Below are the code and all the weights of a small trained network. Each question names an input and a class and asks about switching units off, where a switched-off unit gives its printed mean instead of its output.

import numpy as np


def w(rows, s, z=0):
    codes = np.array(rows[::2]) - 128.0
    scale = np.full(codes.shape[1], s)
    scale[-1] = z or s
    return codes * scale


def f(y):
    return y / 2 * (1 + np.tanh(0.7978845608 * (y + 0.044715 * y**3)))


def log_softmax(a):
    a = a - a.max(-1, keepdims=True)
    return a - np.log(np.exp(a).sum(-1, keepdims=True))


def net(x, mask):
    res = np.array(x, float).reshape(1, 3) / 4 @ E
    y = f(res @ A[0][:, :-1].T + A[0][:, -1])
    res = res + np.where(mask, y, B[0][:, -1]) @ B[0][:, :-1]
    return log_softmax(res[-1] @ U[:, :-1].T + U[:, -1])


A, B = {}, {}
E = w([
[167,29,114,28],'x0',
[188,164,5,152],'x1',
[126,140,128,117],'x2',
],0.013)
A[0] = w([
[152,192,115,209,179],'n0',
[142,60,204,50,129],'n1',
[158,169,45,161,178],'n2',
[99,125,121,181,204],'n3',
[52,156,209,163,221],'n4',
[125,75,111,11,183],'n5',
[170,41,88,52,162],'n6',
[161,165,101,198,186],'n7',
[212,129,44,101,131],'n8',
[24,151,185,184,255],'n9',
],0.012,0.0048)
B[0] = w([
[128,230,202,18,231],'n0',
[244,145,242,204,215],'n1',
[252,209,123,4,223],'n2',
[92,172,131,99,177],'n3',
[59,141,33,182,241],'n4',
[215,101,137,246,224],'n5',
[189,46,108,230,229],'n6',
[153,241,152,27,208],'n7',
[252,135,2,159,214],'n8',
[14,174,45,152,254],'n9',
],0.0072,0.014)
U = w([
[32,133,62,147,254],'0',
[182,102,9,163,33],'1',
[161,168,161,39,145],'2',
[116,80,171,71,43],'3',
[111,104,166,88,38],'4',
[175,103,249,165,201],'5',
],0.014,0.0067)

Each question gives the input, the list of numbers given to net, and the class t.
The units are the neurons (one row each of A and B). Each row of codes is followed by its name. A weight is (code - 128) times the scale printed after its matrix; where a second scale follows, it is the last column's (A, B and U).
mask holds one flag per neuron, in row order. A switched-off neuron (its flag False) gives its mean, the last column of its row in B, instead of its output. The means were averaged over made-up inputs and are rounded, as every weight is.
A unit's drop is (log p(t) with every unit on - log p(t) with that unit switched off) / (log p(t) with every unit on - log p(t) with every unit switched off).
The circuit of an input: a set's keep is (log p(t) with only the set's units on - log p(t) with every unit switched off) / (log p(t) with every unit on - log p(t) with every unit switched off). Starting from all 10 units, units are removed one at a time, each time the one whose removal leaves the highest keep (on an exact tie, the one counted first), for as long as the keep stays at least 0.8.
units of the circuit, in order: the units of the circuit, biggest drop first
top k neurons: the k neurons with the biggest drops, biggest first
drop of u: that unit's drop, to one decimal
input [8,-1,3], class 5: units of the circuit, in order : n1
input [2,0,-3], class 5: units of the circuit, in order : n4; n9
input [-7,1,5], class 2: top 2 neurons : n0; n7
input [1,0,1], class 5: top 4 neurons : n9; n4; n8; n2
input [-5,0,2], class 0: top 3 neurons : n9; n1; n4
input [3,0,1], class 5: top 2 neurons : n4; n9
input [0,-5,1], class 0: top 2 neurons : n4; n9
input [-7,1,-3], class 2: top 3 neurons : n0; n7; n2
input [-8,-1,-8], class 0: top 2 neurons : n9; n4
input [8,0,-3], class 5: drop of n9 : 0.2
input [0,8,0], class 2: drop of n2 : 0.3
